Below is a small trained network, with its code and all its weights. Each question gives an input and a class and asks what happens when units are switched off, that is, made to give their printed mean instead of their output.

import numpy as np


def w(rows, s, z=0):
    codes = np.array(rows[::2]) - 128.0
    scale = np.full(codes.shape[1], s)
    scale[-1] = z or s
    return codes * scale


def f(y):
    return np.maximum(y, 0)


def log_softmax(a):
    a = a - a.max(-1, keepdims=True)
    return a - np.log(np.exp(a).sum(-1, keepdims=True))


def net(x, mask):
    res = np.array(x, float).reshape(1, 6) / 4 @ E
    y = f(res @ A[0][:, :-1].T + A[0][:, -1])
    res = res + np.where(mask, y, B[0][:, -1]) @ B[0][:, :-1]
    return log_softmax(res[-1] @ U[:, :-1].T + U[:, -1])


A, B = {}, {}
E = w([
[118,58,151,201,138,22,112,13,78],'x0',
[129,125,125,121,129,127,129,128,124],'x1',
[130,126,126,123,133,124,124,128,129],'x2',
[147,100,32,193,123,252,32,111,102],'x3',
[165,194,162,178,196,153,162,146,25],'x4',
[134,133,122,118,134,121,123,127,129],'x5',
],0.012)
A[0] = w([
[84,5,141,72,46,56,88,101,243,71],'neuron 1',
[150,102,81,228,199,208,20,81,99,133],'neuron 2',
[161,93,84,165,167,155,102,113,83,61],'neuron 3',
[204,187,102,162,197,244,174,155,53,6],'neuron 4',
[110,28,95,208,138,43,85,19,113,82],'neuron 5',
[160,126,53,207,139,213,6,68,61,47],'neuron 6',
[52,159,210,35,135,81,210,158,252,60],'neuron 7',
[137,135,176,133,152,18,233,90,29,109],'neuron 8',
[139,83,25,72,51,224,45,145,173,131],'neuron 9',
[155,169,244,198,234,60,133,73,32,107],'neuron 10',
[96,176,76,45,134,211,79,186,187,152],'neuron 11',
[125,205,131,44,182,155,168,223,119,66],'neuron 12',
[87,111,13,143,52,148,83,97,195,103],'neuron 13',
[184,254,198,70,134,220,163,255,196,65],'neuron 14',
[156,58,99,149,92,147,136,18,136,55],'neuron 15',
[84,62,128,52,55,89,111,73,207,170],'neuron 16',
[198,165,165,143,243,207,172,184,3,135],'neuron 17',
[195,133,169,81,173,191,159,245,182,170],'neuron 18',
],0.0077,0.018)
B[0] = w([
[75,136,188,60,148,138,228,44,66,203],'neuron 1',
[145,145,81,115,53,112,117,156,82,234],'neuron 2',
[98,127,196,110,147,94,157,76,120,146],'neuron 3',
[201,131,38,126,98,125,66,254,200,162],'neuron 4',
[144,187,97,56,33,72,159,161,86,205],'neuron 5',
[40,174,166,22,143,61,242,35,79,204],'neuron 6',
[174,165,40,95,22,106,110,182,79,197],'neuron 7',
[117,85,185,163,194,184,119,105,186,212],'neuron 8',
[162,71,157,210,198,196,65,190,176,248],'neuron 9',
[141,66,163,181,229,200,98,137,196,213],'neuron 10',
[183,91,106,182,143,167,96,157,204,233],'neuron 11',
[98,117,191,108,118,127,183,74,131,172],'neuron 12',
[177,101,120,203,141,129,115,164,174,200],'neuron 13',
[57,122,176,71,133,97,170,39,71,209],'neuron 14',
[166,170,90,166,125,109,101,215,91,152],'neuron 15',
[119,207,101,92,29,105,109,132,88,231],'neuron 16',
[92,152,150,73,68,59,161,101,78,220],'neuron 17',
[137,165,44,136,81,96,117,138,54,225],'neuron 18',
],0.0094,0.017)
U = w([
[136,199,2,118,33,98,89,193,92,17],'0',
[64,189,206,92,117,87,178,47,70,254],'1',
[133,108,135,249,236,177,50,159,182,118],'2',
],0.0086,0.0068)

Each question gives the input, the list of numbers given to net, and the class t.
The units are the neurons (one row each of A and B). Each row of codes is followed by its name. A weight is (code - 128) times the scale printed after its matrix; where a second scale follows, it is the last column's (A, B and U).
mask holds one flag per neuron, in row order. A switched-off neuron (its flag False) gives its mean, the last column of its row in B, instead of its output. The means were averaged over made-up inputs and are rounded, as every weight is.
A unit's drop is (log p(t) with every unit on - log p(t) with that unit switched off) / (log p(t) with every unit on - log p(t) with every unit switched off).
most important unit: the unit with the biggest drop
top k neurons: the k neurons with the biggest drops, biggest first
drop of u: that unit's drop, to one decimal
input [5,-7,-4,8,7,-5], class 1: top 2 neurons => [neuron 6; neuron 3]
input [-2,0,1,-8,-5,-1], class 0: most important unit => neuron 7
input [0,5,2,3,-2,-4], class 2: top 2 neurons => [neuron 5; neuron 7]
input [8,4,2,7,2,6], class 1: top 2 neurons => [neuron 6; neuron 3]
input [1,4,0,4,2,3], class 1: top 3 neurons => [neuron 6; neuron 7; neuron 18]
input [-3,-7,-6,-4,0,-8], class 0: top 4 neurons => [neuron 7; neuron 6; neuron 1; neuron 18]
input [5,4,0,0,4,4], class 2: top 2 neurons => [neuron 10; neuron 6]
input [8,8,-1,1,-7,3], class 0: top 2 neurons => [neuron 5; neuron 15]
input [-1,2,8,-4,-3,-5], class 0: top 2 neurons => [neuron 7; neuron 6]
input [8,4,8,3,-1,6], class 0: top 4 neurons => [neuron 5; neuron 15; neuron 14; neuron 2]
input [-2,-7,-5,-5,0,1], class 0: top 2 neurons => [neuron 7; neuron 6]
input [4,-1,4,-4,1,7], class 2: drop of neuron 6 => 0.1
input [-1,2,-8,6,-3,-7], class 2: drop of neuron 9 => 0.3
input [-5,4,-1,8,-7,-3], class 2: most important unit => neuron 9
input [-4,2,3,1,-7,3], class 2: drop of neuron 9 => 0.8
